Each row was made from one walk, in order. Every step used is in the known rows, and no mark comes twice. Write each row's walk.
Known rows
gazuvaf -> zulib -> nata -> gata: [-252  -67  203 -112   14  213  181   36  -28 -152   38 -289   92 -316
  233   14  -39  -69 -132  -43   52  -57 -207  142   18 -141  -16  185
  118   36 -203  152 -270  -10 -200  153  176   86  -80  108  -17  -14
   90 -226  -91 -250]
gata -> nata -> tomo -> vinu -> solep -> mifuv: [-292  -32  233 -227  186   -8   38   68  -37 -255  208 -361   20 -342
  194   43  -86   31 -100   -3  174 -382   87 -112  192  215  -85  160
   88  217 -198  103 -103 -141  232  113   58    5    6   76 -104  165
    9 -381  -85 -176]
solep -> nata -> tomo -> vinu -> gazuvaf -> subi -> gata -> mifuv: [-189   35  107 -193  -88   83   22   19  -15 -409  242 -513  -54 -308
  231  249 -151  182 -240  -16   56 -206   53   54   35  107  -34  165
  152  323  183  193 -149 -286 -103  210   59   83  153   48 -139  178
   24 -329  -19  -74]
tomo -> subi -> zulib -> didan -> gazuvaf -> vinu -> solep: [-250 -106  152 -347 -160 -246  -28  -42 -144  -27  -60 -210   -4 -374
  243  227 -108  -37 -240 -148   15 -179 -218   79  346    8   87  171
  145  173  117  259  237 -195  -53   45   38   97   66   56    5  105
   14 -254  -32 -112]
gazuvaf -> zulib -> subi -> gata -> mifuv -> tomo -> vinu: [-172  -24  187 -128 -173  -63 -108   58  -52   -9  -65 -386   26 -252
  188  120 -253  101 -136 -232   26  -39 -240  -37   65   -6   20  112
  109  258 -120  200 -386 -161   25  177   87  188 -286  134  -71   51
  -40 -354 -130 -149]
tomo -> subi -> zulib -> didan -> gazuvaf -> solep: [-339 -110  123 -510 -105 -224    3  -42 -168   32   43 -287   58 -372
  305  281 -137   43 -205 -132   -3 -254 -413   87  438  -46   79  173
  160  153  169  249  125 -177   42   44   88  196   92   26  -25   95
   21 -233   -8 -127]
zulib -> nata -> gata -> mifuv -> vinu: [-271  -13  140    8  219  118  113   34  -97 -367   29 -279  189 -321
  338    9  -43  -69  -77   39   76  -18 -239   59   76  -84    3  175
  174  166 -360  173 -234  -54 -362  189  177  147  -38  100 -114   62
   77 -289  -86 -359]
vinu -> solep -> mifuv -> tomo: [-129   -2  149 -469   -7 -185  114   79 -127 -206    3 -336    7 -261
  205   86  -74  -37  -85  -70   70  -81   45  -78  241   -7    6  145
  134  243 -143   56   28 -163  205   50   -9   51  -14  122  -36  121
    2 -279  -64 -166]
solep -> mifuv -> tomo -> vinu -> didan -> gazuvaf -> subi: [-239 -115  192 -544  -99 -105   96   36 -134 -332    5 -383  -39 -236
  331  239  -37  196  -84  -74  131 -230 -169  -92  234  129  -58  172
  106  186  -69  125 -109 -222  151  126  -52  264   39  118  -53  180
   33 -383  -73  -15]
subi -> zulib -> solep -> nata -> gata -> mifuv: [-306   50  218  -37   53  109   -4   31 -160 -134  112 -316  116 -175
  361   67 -146   43 -183  -68  -16 -288 -191  210  271 -105   91  168
  235  193   68  189  128 -139 -113  271  104  112   28    7  -85  124
   25 -330   -8 -340]
solep -> mifuv -> tomo -> gata -> nata -> zulib -> didan: [-167 -341  186 -318  204   -4  -43   97 -150 -146   77 -428   89 -173
  250  206 -196  -71 -293  -12  129 -225  -85  -31  145  132  -39  162
  136  234 -211   92   -7 -137  119  150   63  347  154   38 -127   84
   -2 -341 -125 -299]
tomo -> gata -> mifuv -> vinu -> didan -> gazuvaf: [-184  -16  152 -130  224   -7  -23    7  -78 -248   94 -244   73 -134
  253  255 -263   98 -170   -7   82 -133  -77  -19  210   12  -50  162
  144  275 -162  180  -45  -91 -152  122   46  263   85  131  -63  134
   22 -369  -62 -132]
vinu -> didan -> zulib -> solep -> mifuv -> tomo: [-265 -104  166 -441  -44 -202  -26   32 -129 -193   42 -332   78 -239
  239  129 -119  -32  -22  -94  101 -237  -77  -42  377  -19 -101  188
  152  123   36   87  -34 -181  156   29  -16  222  119  112   49   84
   47 -303  -61 -157]
solep -> mifuv -> gata -> nata -> vinu -> didan -> tomo -> subi: [-330 -250  216 -474   80   -8   24   91 -118 -321  221 -479   43 -186
  264  315   -6   31 -188   55  131 -295   45  -94  200   73  -60  201
  133  200 -213  173  142 -107   16  271   87  399  203   59 -123  147
  -11 -321 -132 -129]
tomo -> subi -> zulib -> didan -> gazuvaf -> vinu -> solep -> mifuv: [-262 -161  101 -533  -73 -212   -7    4 -182 -122  -35 -304   -5 -397
  273  288  -44  -53 -263 -128   32 -211 -209   63  363   38  140  175
  131  186  107  245  275 -238   56   59   26  145   58   43   -5  139
   -2 -303  -28  -82]
solep -> nata -> zulib -> tomo -> subi -> gata -> mifuv -> vinu: [-174  -83  248 -552  -94 -148 -187   49 -121 -199   98 -448   92 -321
  304  196 -169  114 -259  -28   54 -133 -160   72   80  -28  102  132
  159  253  121  199 -157 -193 -181  248  102  297  113   22 -121   66
   57 -340  -73 -246]
subi -> zulib -> didan -> tomo -> vinu -> solep -> mifuv: [-372   41   96 -576  259 -104 -106   12 -106 -201   89 -358  -24 -410
  293  248  -14  -41 -110 -104  130 -381  -62   -3  339  150  102  179
  188  224   -8  171  268 -155  199   92   34   86  -36   64  -36  216
  -51 -266  -51 -172]
didan -> zulib -> tomo -> gata -> mifuv -> vinu: [-270  -10  120 -239  151 -191 -238   12  -81  -94  -12 -361  106 -239
  179  107 -261  -31 -128  -14   87  -67 -217 -133  146   41  -34  145
   79  225 -197  135 -171 -156  -35  225   53  345   37  132  -24  116
   16 -388  -61 -168]
zulib -> didan -> tomo -> subi -> gata -> nata -> vinu: [-350 -202  233 -291  -60 -121 -179   -6 -127 -188  228 -388   68 -357
  139  312 -135  -57 -230  -24   94 -218 -201  -17  211  109  -23  189
  151  161 -120  244  108  -79  -17  193  121  260  108  118 -142   93
   30 -212 -129 -249]
vinu -> didan -> gazuvaf -> zulib: [-239  -43  249 -362 -115   16   99   -3  -29 -129  110 -175   14 -205
  161  171 -137   85  -84 -108   76 -181 -109   74  247  -49 -142  172
   95   50   97  147 -148  -44  -92   -9   34   46  100  134   54   53
   97 -294  -47  -38]
didan -> tomo -> subi -> zulib -> solep -> nata: [-370  -14  230 -532  -44 -109 -113   -7 -157  -69  209 -392   67 -344
  344  222 -120   51 -143 -117   58 -322 -248  104  358  -52   97  153
  199  203  294  179  215 -110  165  220   64  269  185   50  -37  147
  -28 -227  -11 -148]
gata -> mifuv -> vinu -> tomo -> subi -> zulib -> didan: [-247    8  112 -281  160 -309  -97   -2 -151 -220   10 -247  120 -337
  304   91 -239   42 -165  -81   49  -73  -90  -79  332 -101   93  171
  231  356  -78  241   47 -126 -147  152   71  261 -152   58  -93  113
 -108 -364  -72 -299]
gazuvaf -> tomo -> gata -> nata -> zulib: [-236  -94  221 -175   71   13   74   44   26  -48  170 -428   -6 -126
  235   19 -284   73 -287   65   81 -141  -47   -1  165  146 -174  157
   52  202 -113  107  -75 -113   16  217   97  229  108   24  -63   20
   72 -324 -116 -203]
gazuvaf -> solep -> mifuv -> vinu -> gata -> nata -> tomo -> subi -> zulib: [-357  -82   67 -463   96 -233  178   72  -82 -202  185 -430   28 -352
  378   78 -107   13  -49    7   47 -306  -61  -43  239   31   88  168
  113  294  -51  193   52 -203  107  109  119  338  -69   -6 -161   42
  -44 -384  -18 -200]
subi -> zulib -> tomo -> vinu: [-279  170  324 -482   15 -159 -209   -5  -36  -29   75 -359   19 -283
  337   98    8  118  -76 -148  115 -247 -215   32  215   42   44  180
  181  145  -62  164   -3 -224  -28  247   30  143 -126   52  -85  166
  -14 -335  -26 -137]
vinu -> gata -> mifuv -> tomo -> subi -> zulib -> didan -> gazuvaf -> solep: [-246 -226   17 -330 -151 -416   70    3 -195  -30  -35 -278   67 -207
  214  175 -390  -44   12 -143  -59 -118 -256   56  340   -3  -19  139
  233  316  116  250   25 -192 -151  115   70  213   61    8  -70   53
   12 -385  -14 -210]
vinu -> didan -> zulib -> subi -> gata -> nata -> solep: [-261 -139  244 -334 -199  -40  -86   32   10 -155  216 -317   65 -230
  134  229  -68 -148   41 -110   66 -266  107  -27  242   23 -146  169
   75   44   56  166 -242 -143   10  105   98  109  133  143  -65  -13
   80 -296  -79  -53]
solep -> nata -> tomo -> subi -> zulib: [-228  -15  225 -462  -13  -45  -14   19 -102 -163  247 -416   62 -331
  326  185  -33  179 -205 -114   18 -318  -49  183  228  -90   26  177
  192  205  275  128   -8 -158   60  272   93  122  286    3 -129  149
   10 -288   -5 -168]
nata -> solep -> mifuv -> tomo -> subi -> zulib -> didan: [-199 -219  147 -696  -31  -83   34   47 -127  -92   89 -405   71 -271
  381  111  -40  -10 -152 -162   50 -293  -88   45  304 -150   50  140
  195  230   -4  177    0 -254  170   86   74  236  -77   64 -125  116
  -78 -280  -46 -153]
nata -> zulib -> tomo -> gata -> mifuv -> vinu -> didan: [-184 -106  252 -325   43  -95 -161   13   24  -92   56 -360   69 -201
  275   29 -238  141 -132    6  127 -140  -26   -5  112   42  -43  148
  171  315 -143  159  -72 -141 -201  123   89  342   29   67  -28   67
   46 -339  -88 -247]
subi -> zulib -> nata -> tomo -> vinu -> solep -> mifuv: [-258   27  163 -493  233   40    5   49  -30 -233  100 -456   52 -529
  390  103   62   55  -95 -115  129 -303  -27  116  246   41   74  187
  205  186  -15  168  -74 -261   60   98   90   18   -9   25  -86  199
   28 -298  -29 -201]
gazuvaf -> zulib -> nata -> vinu: [-219  -44  263  -72 -110  249  125   26  -28 -133   51 -389   93 -394
  306   49  -75   23 -252  -49   73  -22 -119  106   48 -152  -40  171
   97   45  -88  183 -302 -120 -198   71  165   59 -109   91  -18   31
   94 -217 -143 -222]
nata -> vinu -> gazuvaf -> subi -> zulib -> solep -> mifuv -> gata: [-251  -98  169 -130 -163  122   91   12  -87 -259   30 -570  -38 -237
  430  121   -7  109 -349   49   39 -110   20    2  142  -42   37  201
  144  185  -84  296  181 -430 -197   92   58  354   60   40  -52  185
  -13 -185  -35 -148]
gazuvaf -> solep -> nata -> vinu -> gata -> mifuv -> tomo -> subi -> zulib: [-198  -54  141 -215 -318 -190  146   46 -134 -104   66 -459   34 -198
  375  186 -290  123 -127  -82  -95 -189   31   83  210 -140   63  130
  191  371  234  215   91 -224 -101  269  116  165  -32  -63 -147   53
   35 -379  -60 -250]
gazuvaf -> subi -> zulib -> didan -> tomo -> gata: [-350  -68   79 -235    6   11  -10  -32  -86  -95   96 -399  -48 -282
  274  259 -129   60 -263  -31   55 -160 -238   66  225   93   58  198
  183  237  -35  185  203 -122   64  221   65  400  137   89  -61  139
  -42 -212  -62 -124]
nata -> gata -> mifuv -> vinu -> didan -> tomo -> subi: [-327  -19  148 -225  119 -142   16    4  -24 -341  105 -235   88 -208
  255   48 -120  127   28    6   72 -197  -99  -65  191  -69  -26  148
  177  323 -315  204   45   30 -153  278  120  280  -25  133  -65   91
   13 -348  -70 -251]
subi -> zulib -> solep -> mifuv -> vinu -> gazuvaf: [-253  103  172 -388  197  -65  -28   28 -112 -251   86 -395   74 -311
  464   91   -6  -31 -215  -63  101 -193  -94   11  311  -80  133  176
  166  177   -4  226  180 -333  -46  -31   16  247  -54   54  -44  154
  -70 -241   29 -202]
gata -> nata -> solep -> mifuv -> vinu -> gazuvaf -> subi -> zulib: [-240  -42  186 -275   55  121  173   75   -1 -324  180 -406   37 -230
  423   64  -34  -68 -237   18  125 -237  114 -121  174  -38   23  123
   53  199 -116  233  -36 -292  -59   47   59  261  -54   51 -141   90
  -66 -349  -26  -83]
vinu -> gata -> nata -> tomo -> subi: [-226 -172  224 -231  -30 -230   92   27  -60 -209  291 -323   47 -223
  124   58 -155  -63   48    1   66 -193  100   15  130   78 -166  189
  172  152  -92  149 -135 -102  -54  245  107  147  229   68 -122   25
   22 -350  -57 -160]
zulib -> tomo -> vinu -> didan -> gazuvaf -> solep -> mifuv -> gata -> nata: [-419 -161  236 -587  -58 -149  -12   47 -141 -127   93 -370   12 -182
  213  261  -91  -21  -32  -10  146 -374 -236 -112  240  284  -28  214
   82  175  -52  140   53 -178    1   61   18  303    6   51  -83  124
   36 -354  -50  -80]
subi -> zulib -> didan -> gazuvaf -> tomo -> gata -> nata -> vinu -> solep -> mifuv: [-306 -185  170 -294  126  -59  -15   40 -159 -120   35 -431   23 -247
  251  231 -228  -11 -353  -45   24 -286  -56   34  374  195   29  194
   88  182  -30  245  283 -242   20  104   38  156   94   24  -92  174
   70 -327  -64 -284]

Which walk is each row?
[-165  -23  179 -482  -15 -259  -93   11  -97 -285  105 -282   65 -289
  228  342 -169  149 -160  -88   48  -89 -219    3  283  -83   15  160
  178  212  -86  282 -128 -158 -164  162   47  264   47  132  -86   93
   43 -360  -55  -79]
tomo -> subi -> gata -> mifuv -> vinu -> didan -> gazuvaf
[-134  -54  298  134  -43  118    7   23   27 -176  156 -477   -6 -137
  303  252 -173   78 -392   23   61 -138  155  -41   99   18  -21  174
  104  219 -185  269  146 -265 -161  280   67  290  114   32 -128  125
   14 -313  -72 -141]
tomo -> gata -> nata -> vinu -> gazuvaf -> subi -> zulib
[-172  -10  129 -170  -67 -169  -60   -1  -57 -193   24 -450   34 -184
  213  119 -258   29 -225   20   75   79 -118 -137   91   69   48  160
  130  388 -178  201   38 -264 -202  138   20  414   -5  121  -53  129
  -51 -294  -29 -114]
zulib -> tomo -> gata -> mifuv -> vinu -> gazuvaf -> subi
[-246  -22  172 -559   92 -302   10   19 -196 -213   81 -400   51 -327
  445  158  -26    2  -97  -69   44 -213  -90   44  315 -103  174  199
  226  157  -44  258  135 -269   52  168   51  374  -44   51  -57   94
  -79 -296  -25 -169]
tomo -> subi -> zulib -> solep -> mifuv -> vinu -> gata
[-192  -94  316  215 -103  110  -11    2  -33 -103  128 -478   20 -158
  326  180 -238   45 -398   21   60 -178   67  -21  169   32   18  185
  132  213 -133  297  214 -302 -111  183   60  342   64   42  -87  120
    2 -258  -63 -202]
tomo -> gata -> nata -> vinu -> gazuvaf -> subi -> zulib -> solep
[-298  -45  304 -272 -125   39  -13  -17 -134  -90  128 -435   19 -159
  391  207 -220  185 -276  -87  -18 -345  -42  226  369   22   20  218
  161  156  342  225  278 -258  -80  139   27  205  150   14  -60  148
  103 -253  -17 -244]
subi -> zulib -> solep -> nata -> vinu -> didan -> gazuvaf -> tomo -> gata
[-269   71  209 -640  124 -185 -129   52 -105  -85  -27 -428  -37 -265
  308  168   38   35 -116 -100  100 -269  -57  -16  202   97  131  202
  190  200 -158  168  143 -273   31  212   11  220 -101   38  -77  207
  -58 -310  -32 -136]
subi -> zulib -> tomo -> vinu -> solep -> mifuv -> gata
[-329    7  207 -418 -128 -187  102    2 -147  -98   88 -433   28 -210
  368   33 -124  138 -212  -75  -57 -244 -213  160  359  -66   75  201
  168  184  155  198  196 -184   23  299   78  221   39    2  -49   71
   34 -247  -20 -269]
gazuvaf -> tomo -> subi -> zulib -> solep -> nata -> gata
[-324 -212  165  -98   75   51  -55   50 -139 -242   66 -471   88 -226
  248  144 -130 -168 -252   73  107 -231   -5 -139  192   56 -114  181
   44   56 -118  214  -17 -308  -61   71   64  270  207   62   -5  133
   41 -276  -64 -188]
didan -> zulib -> solep -> mifuv -> gata -> nata -> vinu -> gazuvaf
[-381 -274  197 -201   61  154   86   67 -221  -27   24 -285   78 -179
  198  110 -233  -89 -272  -18   88 -231 -392   10  198   75  -48  164
   40   18  -70  184 -154 -119   25  -10   62  307   87  103    0   88
   21 -310  -59 -155]
didan -> gazuvaf -> zulib -> solep -> mifuv -> gata -> nata
[-143 -192  228 -439  -49   83   26   83   41  -80  210 -475   33 -139
  133  108 -210 -185 -217  -57  114 -173  143  -84   59    0  -17  134
   42  235  -24  186   -9 -243  -12   16   59  214  -80   92  -40   49
  -49 -310   -9  -34]
vinu -> gazuvaf -> zulib -> tomo -> gata -> nata -> solep -> mifuv
[-389 -156   89 -252  -30   58  164   85  -78 -207  116 -440    9 -201
  269  240  -84  -37 -174  101   64 -303   11 -107  218   59  -91  195
   36  157 -117  136   28 -162   29  100  115  269   62   13  -68   53
   71 -331 -113 -145]
gazuvaf -> solep -> mifuv -> gata -> nata -> vinu -> didan -> zulib
[-340  -29   93 -706   34   13  156   29   21 -336  147 -497  -12 -361
  364   98  -15   10  -20  -30  135 -313   54  -23  302   88 -143  191
   70  113  102  127 -232 -257   89   66   67   54  -81   63   10   86
   86 -324  -97  -20]
gazuvaf -> tomo -> vinu -> didan -> zulib -> nata -> solep -> mifuv
[-475 -222   39 -343    9  -32   76   66  -77 -149  108 -472    7 -296
  251  193  -72  -19   -6   -1   93 -439  -67 -142  232  242  -75  197
   32  228  -14  109 -109 -183  215   53  119  300   89   33  -68   90
    4 -324  -82  -99]
gazuvaf -> solep -> mifuv -> gata -> nata -> tomo -> vinu -> didan -> zulib -> subi
[-233  -99  153 -191  176   84    2   17 -114 -324  216 -319   87 -193
  250  233 -241  157 -172  -17   55 -307   28  111  152   64  -58  178
  146  308  173  117  -53  -89 -112  123   63  194  319   83 -131  170
   57 -350  -19 -205]
solep -> nata -> tomo -> gata -> mifuv -> vinu -> didan -> gazuvaf
